Here are made-up nodes, facts about them, and rows of numbers that follow some of those facts. Name the node behind each unnamed row.

There are 5 kinds of fact about the nodes: Φ, χ, θ, β, Λ.
draple Φ flezu; saskil Φ kluskor; nibigrul Φ flistu; loplo Φ flope; loplo Φ kloston; flezu Φ kluskor; sukol Φ sosagi; trune Φ pliruk; trune Φ kloston
biru Φ bipa; biru Φ zufivul; biru Φ pevim; gose Φ trobe; gose Φ kluskor; gose Φ pevim; bemes Φ kloston; skudon Φ flezu; skudon Φ vedrin
skoflosum Φ komo; skoflosum Φ sezol; timubru Φ saskil; timubru Φ madro; grafis Φ pevim; komo Φ fivo; komo Φ pevim; puge Φ zituk; klipom Φ kluskor
klipom Φ pevim; griklen Φ bipa; griklen Φ kloston; lokik Φ suske; lokik Φ fivo; leklal Φ suske; putror Φ flistu; putror Φ bipa; putror Φ draple
putror Φ skuga; suske Φ flistu; suske Φ kluskor; kadul Φ biru; mugikem Φ veris; nista Φ memem; memem Φ plaplem; memem Φ vadrek; memem Φ kluskor
braplel Φ kluskor; dodrasin Φ vobrel; lobi Φ sezol; tidam Φ biru; tidam Φ febol; drorodrol Φ lolek; flistu Φ klipom; flistu Φ ploze; lolek Φ pevim
vigi Φ ploze; sezol Φ kulek; monu Φ kulek; borem Φ braplel; seri Φ grovon; seri Φ tomo; seri Φ pevim; flikeklal Φ kluskor; gome Φ plaplem
gome Φ kluskor; sona Φ kleles; luskatin Φ gavigul; trudrun Φ fleske; trudrun Φ vobrel; lemo Φ tomo; lemo Φ zufivul; fidren Φ dite; skekon Φ skaluk
skekon Φ kulek; skekon Φ kluskor; skekon Φ sezol; kapaklis Φ kluskor; pubi Φ kluskor; tafer Φ skove; rasis Φ flistu; rasis Φ gredra; rasis Φ pevim
grenaflun Φ dite; fuzen Φ tomo; fuzen Φ gose; muno Φ labrur; muno Φ febol; klalolom Φ dodrasin; brosti Φ monu; brosti Φ grevudul; brosti Φ muno
brosti Φ kluskor; vedrin Φ klipom; vedrin Φ pevim; pluplavuk Φ skuga; pluplavuk Φ seli; gibu Φ kluskor; losko Φ kluskor; bipa Φ flezu; bipa Φ kluskor
plazak Φ pepus; plazak Φ vobrel; grevudul Φ ribri; truta Φ dadrin; flope Φ zipu; trobe Φ bipa; trobe Φ kluskor; trobe Φ zufivul; dudrum Φ trune
dudrum Φ kluskor; tomo Φ pevim; sosagi Φ sezol; skaluk Φ sezol; kulek Φ vobrel; bupla Φ pubi; bupla Φ kluskor; bupla Φ pevim; ribri Φ trobe
skove Φ kluskor; kleles Φ fivo; kleles Φ kluskor; gavigul Φ flezu; gavigul Φ gistar; gavigul Φ kluskor; veris Φ bipa; draple χ skorel; draple χ kapaklis
saskil χ sosagi; saskil χ plaplem; saskil χ skorel; sukol χ gredra; biru χ fleske; biru χ drorodrol; gose χ mugikem; skoflosum χ labrur; pepus χ gavigul
pepus χ zufivul; braplel χ brosti; braplel χ labrur; braplel χ leklal; gadrem χ puge; gadrem χ bipa; gadrem χ skaluk; gadrem χ leklal; gadrem χ lobi
kloston χ bemes; flistu χ drasigok; zituk χ grezu; zituk χ zipu; zituk χ loplo; skuga χ kleles; skuga χ bipa; skuga χ flikeklal; skuga χ tafer
luskatin χ trudrun; seli χ fluvik; seli χ vobrel; seli χ trobe; rasis χ febol; zufo χ vobrel; zufo χ kapaklis; zufo χ truta; tigrol χ grezu
tigrol χ tafer; tigrol χ gome; fuzen χ flezu; fuzen χ bipa; fuzen χ monu; fuzen χ flikeklal; vedrin χ sosagi; losko χ veris; grevudul χ skekon
pevim χ brosti; pevim χ plupa; driklegu χ pluplavuk; vadrek χ griklen; tomo χ klastor; tomo χ sona; tomo χ timubru; kulek χ fivo; kulek χ pubi
kulek χ dadrin; skove χ ploze; draple θ a; saskil θ b; drasigok θ b; nibigrul θ b; loplo θ a; flezu θ a; sukol θ b
trune θ b; biru θ a; gose θ b; bemes θ a; skudon θ a; skoflosum θ b; vobrel θ b; timubru θ b; grafis θ b
komo θ b; dite θ b; puge θ a; klipom θ a; griklen θ b; lokik θ a; leklal θ a; pliruk θ a; putror θ a
gredra θ b; pepus θ a; klastor θ a; suske θ a; kadul θ a; mugikem θ a; tosik θ b; fluvik θ b; nista θ a
dadrin θ a; memem θ a; braplel θ a; dodrasin θ a; lobi θ a; gadrem θ a; kloston θ b; tidam θ b; drorodrol θ a
flagre θ a; flistu θ a; lolek θ b; zituk θ b; vigi θ a; ploze θ b; fivo θ b; sezol θ a; skuga θ a
monu θ b; borem θ a; seri θ a; flikeklal θ a; gome θ b; sona θ b; luskatin θ b; grezu θ a; trudrun θ b
lemo θ a; fidren θ b; skekon θ a; kapaklis θ b; pubi θ b; tafer θ a; seli θ a; gistar θ b; rasis θ a
zufivul θ b; zufo θ a; grenaflun θ b; pegrer θ a; tigrol θ a; fuzen θ b; zipu θ a; muno θ a; klalolom θ a
tobril θ b; brosti θ a; vedrin θ a; pluplavuk θ b; labrur θ b; gibu θ b; losko θ a; bipa θ b; plazak θ a
grevudul θ a; truta θ a; pevim θ b; flope θ a; trobe θ b; madro θ a; giladun θ b; driklegu θ b; dudrum θ a
vadrek θ a; tomo θ b; sosagi θ b; skaluk θ a; kulek θ b; tulo θ b; bupla θ b; kluskor θ a; ribri θ a
grovon θ b; skove θ a; fleske θ a; plaplem θ a; kleles θ b; plupa θ b; skorel θ a; gavigul θ a; febol θ a
veris θ a; draple β 371; saskil β 333; drasigok β 351; nibigrul β 351; loplo β 371; flezu β 482; sukol β 371; trune β 351
biru β 371; gose β 351; bemes β 371; skudon β 371; skoflosum β 371; vobrel β 371; timubru β 333; grafis β 351; komo β 351
dite β 371; puge β 351; klipom β 371; griklen β 371; lokik β 482; leklal β 482; pliruk β 333; putror β 482; gredra β 351
pepus β 351; klastor β 333; suske β 371; kadul β 351; mugikem β 371; tosik β 351; fluvik β 351; nista β 371; dadrin β 371
memem β 371; braplel β 371; dodrasin β 371; lobi β 371; gadrem β 482; kloston β 371; tidam β 371; drorodrol β 333; flagre β 371
flistu β 333; lolek β 482; zituk β 371; vigi β 333; ploze β 371; fivo β 371; sezol β 371; skuga β 371; monu β 351
borem β 333; seri β 351; flikeklal β 351; gome β 371; sona β 371; luskatin β 371; grezu β 482; trudrun β 482; lemo β 371
fidren β 371; skekon β 371; kapaklis β 333; pubi β 371; tafer β 333; seli β 482; gistar β 351; rasis β 351; zufivul β 351
zufo β 371; grenaflun β 482; pegrer β 351; tigrol β 333; fuzen β 371; zipu β 351; muno β 371; klalolom β 333; tobril β 371
brosti β 371; vedrin β 371; pluplavuk β 371; labrur β 351; gibu β 482; losko β 351; bipa β 333; plazak β 333; grevudul β 371
truta β 371; pevim β 333; flope β 351; trobe β 371; madro β 351; giladun β 482; driklegu β 333; dudrum β 482; vadrek β 333
tomo β 371; sosagi β 482; skaluk β 482; kulek β 371; tulo β 482; bupla β 482; kluskor β 371; ribri β 333; grovon β 371
skove β 482; fleske β 482; plaplem β 333; kleles β 371; plupa β 371; skorel β 333; gavigul β 351; febol β 371; veris β 371
draple Λ 154; saskil Λ 154; drasigok Λ 928; nibigrul Λ 268; loplo Λ 928; flezu Λ 268; sukol Λ 268; trune Λ 96; biru Λ 928
gose Λ 928; bemes Λ 268; skudon Λ 928; skoflosum Λ 154; vobrel Λ 154; timubru Λ 268; grafis Λ 268; komo Λ 96; dite Λ 928
puge Λ 268; klipom Λ 154; griklen Λ 154; lokik Λ 928; leklal Λ 928; pliruk Λ 268; putror Λ 928; gredra Λ 928; pepus Λ 96
klastor Λ 154; suske Λ 96; kadul Λ 96; mugikem Λ 268; tosik Λ 268; fluvik Λ 154; nista Λ 928; dadrin Λ 154; memem Λ 154
braplel Λ 154; dodrasin Λ 268; lobi Λ 154; gadrem Λ 96; kloston Λ 928; tidam Λ 96; drorodrol Λ 268; flagre Λ 268; flistu Λ 268
lolek Λ 96; zituk Λ 154; vigi Λ 928; ploze Λ 154; fivo Λ 268; sezol Λ 928; skuga Λ 268; monu Λ 268; borem Λ 268
seri Λ 96; flikeklal Λ 268; gome Λ 928; sona Λ 154; luskatin Λ 154; grezu Λ 928; trudrun Λ 268; lemo Λ 154; fidren Λ 928
skekon Λ 928; kapaklis Λ 96; pubi Λ 268; tafer Λ 154; seli Λ 268; gistar Λ 154; rasis Λ 154; zufivul Λ 154; zufo Λ 96
grenaflun Λ 928; pegrer Λ 96; tigrol Λ 96; fuzen Λ 154; zipu Λ 96; muno Λ 928; klalolom Λ 268; tobril Λ 928; brosti Λ 268
vedrin Λ 154; pluplavuk Λ 928; labrur Λ 268; gibu Λ 928; losko Λ 96; bipa Λ 154; plazak Λ 154; grevudul Λ 928; truta Λ 268
pevim Λ 268; flope Λ 928; trobe Λ 154; madro Λ 268; giladun Λ 154; driklegu Λ 928; dudrum Λ 268; vadrek Λ 928; tomo Λ 96
sosagi Λ 154; skaluk Λ 928; kulek Λ 96; tulo Λ 268; bupla Λ 268; kluskor Λ 268; ribri Λ 96; grovon Λ 154; skove Λ 96
fleske Λ 154; plaplem Λ 96; kleles Λ 154; plupa Λ 154; skorel Λ 268; gavigul Λ 268; febol Λ 154; veris Λ 928

Named rows:
[ 22  -1  14 -11  -7  12  -7   0   3   3   3   6   5  -7   4 -14  -7  11
 -18 -12  -2 -10   2  11 -12  -7  11 -15]: gome
[ -3   0 -14   4   9   2  -6  -5  -5   4  24   4   5  18  -5   8  40 -15
  10  17  20 -20 -11  -1  24   9 -20   1]: pepus
[ 19  -1  12 -11  -6   9  -3   1   5  -1   3   8   5  -7   7 -15  -6   8
 -18 -12   0  -9  -2   6 -16  -8   8 -15]: veris
[ -8   1 -13   4   0 -15   1  -7   3   4  -6  14  -3  -2 -12   7  11 -28
  30  -8  14  -6 -22  -1  27  -7 -13  15]: zufivul
[  6  -1 -16  11   1   2 -13  10  -6   1  -1   1   6  20   2   0  30 -19
  11  13  14 -18 -10   3  35  -2 -14  11]: trune
[ 12   8  -6  -3   3  13 -21 -10  -2  12 -11   7  -6   0   3 -13  23  -9
   8  -3  12 -12 -27   9  19 -11 -14   1]: drasigok
[ 18  -1  11 -11  -5   9  -2   0   6  -1   7   9   5  -7   6 -15  -4   9
 -18 -12   1  -8  -3   6 -18  -6   6 -17]: muno
[ 14  11   1  -3   3  17  -2  -2   7  14 -13  -3  -7  -2   8  -7   9   0
  -4  -2   3  -1 -10   9 -11  -9  -6 -10]: grezu
[ -1  -7   6  -6  -8 -19  18   4  12  -9  12  16   8  -9  -8   6 -16 -11
   4 -16   3  -1   4  -6 -10  -1   8  -1]: grovon
[-18   4  -4   4  16   5   4 -17 -15   7   2 -14  -8   8  -1   5   5  15
  -4  11   1   4   5  -6  -5  14   8   7]: trudrun
[  4   1 -17  13  -2   6 -21   6  -7   6   3   1   3  16  -2   3  27 -13
  13   9  12 -14  -4  13  43   3 -14   5]: kadul
[ 19  -1  14 -14  -3  11  -2  -3   4   2   9   7   6  -7   3 -12  -3  10
 -19 -10   1 -11   0   6 -18  -5   7 -17]: sezol
[  8  -8   4  -2  -5   1   3  11   2  -8  29   4  17  10   0   4   6   5
 -14   4   4 -12  19   2  -2  11   4 -13]: kulek
[ -5   2 -10   2   0 -12  -3  -8   0   8  -8  13  -4  -2 -14   8  10 -25
  31  -5  12  -7 -18   3  30  -7  -8  19]: fluvik
[ 17  11   3  -1   1  20  -6  -2   3  19 -16  -6  -7  -3   4  -7   6   3
  -3  -3   1  -3  -6  15  -5  -9  -2  -9]: gibu
[  8  -8   1   1  -9  -1   1  17   4 -11  23   5  16  10   4   1   2   3
 -14   0   3  -9  18   4   2   9   4 -14]: tomo
[  4   1 -16  12  -2   6 -21   6  -8   6   4   1   4  16  -2   3  27 -12
  13   9  12 -14  -4  13  43   4 -13   5]: losko
[-20   3 -19  10   8  -3 -17 -14 -17  -6  -8   0  -9  10   5  -8  14   0
   9   3   8   3 -18  -9  29   8  -4  19]: tosik
[-17   5 -11   9   9   1   3  -6  -8  -3 -10 -10  -9   8  10  -2   1  10
  -3   4  -1  13  -1  -9  -1  10   4   7]: tulo

Rows to name:
No name comes twice in this set of rows, the named rows included.
[ -3   4   0   1   3  -7  17  -4   7  15  -5   1  -4  -4 -14  17  -2 -15
  19  -3   5   1   1   4   0  -3   1   6] => sosagi
[ 15   2  18 -27   1  13  -7   4   9  -6   8  18  11 -12  22 -14   2   5
 -12  -6   1   4   0  -5 -21  -5   3 -11] => dite
[ -4  -9   5   1   1  -5   2   1 -15 -15  -5  -4   6   7   8 -12 -15  14
 -20   1  -7  -2  10 -14  -7   4  26  14] => bemes
[ 29  -4  18 -13  -3  11   0   6   0   2 -11   2  10  -1   6 -18  -6   2
 -21  -3  -2 -20   0   1 -18 -18  17   0] => loplo
[  8   9 -11   0   2   9 -18  -9   1   7 -10   9  -8   0   6 -15  24 -11
   8  -7  14 -10 -31   6  17 -10 -19  -3] => gredra
[-19   5 -12  12   7   0   3  -5  -8  -3 -11 -11 -10   7   9  -3  -1  10
  -2   2  -1  14  -1  -8   0  10   4   6] => flezu
[ 20   2  22 -26  -1  19 -14   3   2   2   4  15  10 -12  17 -12  -2  10
 -10  -4  -3   2   7   5 -12  -6  11  -7] => fidren
[ -3   4  -1   2   1  -7  16   0  10  11  -9   2  -4  -4  -9  15  -3 -17
  19  -4   4   4  -1   2   1  -4   0   8] => giladun
[ -3  -9  12 -13   1 -17  23  -7   8  -3  23  14  10  -8 -16  12  -9  -8
   2  -8   6 -10   6  -8 -17   1  10  -1] => vobrel
[ 12   8  -8  -1   2  13 -21 -10  -3  12 -12   7  -7  -1   3 -14  22  -8
   8  -5  12 -12 -27  11  21 -11 -14   0] => gose

The same nodes again, as new rows of numbers:
Some nodes and their rows:
[-18   3 -12 -13 -11  -9 -19  -1 -15   7 -20  -4  -6  11]: plaplem
[-14  16 -10 -11  -6   0  -8   3  -3   7 -29  -3   0  16]: tigrol
[ -8   9 -11  -5  -5 -13 -10  -9  -1 -12  -7   2  12   2]: labrur
[ -9   9  -9  -6 -17 -20   0  -9 -11   7 -14 -14 -10   5]: losko
[ 12  -9   1  20  -2  16  -9  15  -6 -10   7  18 -16   0]: sona
[  4  17   0  25 -11  16 -14  22   4  -1 -26  13   0  -5]: fidren
[ 19 -12   0  18   9  22  -2  19 -13  -6  -1  17  -5  -6]: lobi
[ 16  11  -4  12  -9   5 -19  12  -8 -20 -20  19 -17  -4]: bemes
[  3   6   0  21 -17   8 -17  22 -10  -3 -14   7 -13 -14]: nista
[  7   6  -2  17  -7  11  -3  23 -17   1 -18   5 -12 -19]: skekon
[-10   5 -16  23 -27  16 -16   8 -19   1 -18   7 -11   4]: tomo
[ 15  -5   4  21   1  22 -13  15   5  -9  -3  21  -2   7]: plupa
[ 16 -19  -4  17  10  23 -17  13 -15  -3  -5  16   6  -5]: vobrel
[  3   7   0  21 -17   7 -15  21 -11  -3 -11   7 -19 -12]: gome
[ -1  -7 -16  16 -17   7 -42   1 -23 -16  -8  17   1  -8]: kluskor
[-25   8   1 -20  -5 -27   6   3  11   1  -6 -16   2  -4]: lokik
[-20   4   3 -22  -8 -29   0   0   8   2  -5 -14   0  -3]: gibu
[-14  11  -6 -22   6 -22   1  -9  12 -14 -14   1  19   8]: tulo
[-19  10  -7 -20   0 -31   8  -8   5 -16   0  -7  -1   2]: bupla

Rows to name:
No name comes twice in this set of rows, the named rows included.
[-14  15  -2  -8  -1  -3 -12  12   9   5 -19   0   8   2] => driklegu
[-5 -2  2  0  3 -8  9 -2 14 -8 18 -1  0  9] => rasis
[ -8  14   0  -2  -8 -14  -6   3  10   6 -18  -3  14   1] => drasigok
[-23   2  -9 -23 -12 -26   1 -11  -4   5 -16 -19  -4  10] => skove
[-27  -3 -16  -6  -7  -8 -28  -2  -9 -14  -2   8  11   4] => pevim
[ -6  13  -8  -3 -11 -10  -1  -8  -1   9 -28  -9   7  14] => pegrer
[ -5   9 -11 -17  15  -3   0   9 -10  -9 -16   5   7  -2] => klalolom
[  3  -5   2 -14  23   6   6  12  -2  -4   2   5   3   7] => plazak
[ -4  11 -11  23 -22  15  -6   9 -16   0 -26   6 -20   2] => tidam
[-22  14  -3  -5  -6  -7  -8  14   3   1 -10  -1  -1  -1] => vigi
[  4  13  -2  -9 -15 -21  -8 -12  -2   7 -26  -9  -9  11] => trune
[-15   0   0 -25   7 -23   3   0   3   7 -15 -15  17  -8] => skaluk
[-3  0  3 -8 13  4 -9  8 12 -5  2 12  6 18] => klastor
[  2  12  -4  -9 -13 -17 -14 -10   0  11 -29  -8   4  15] => zipu

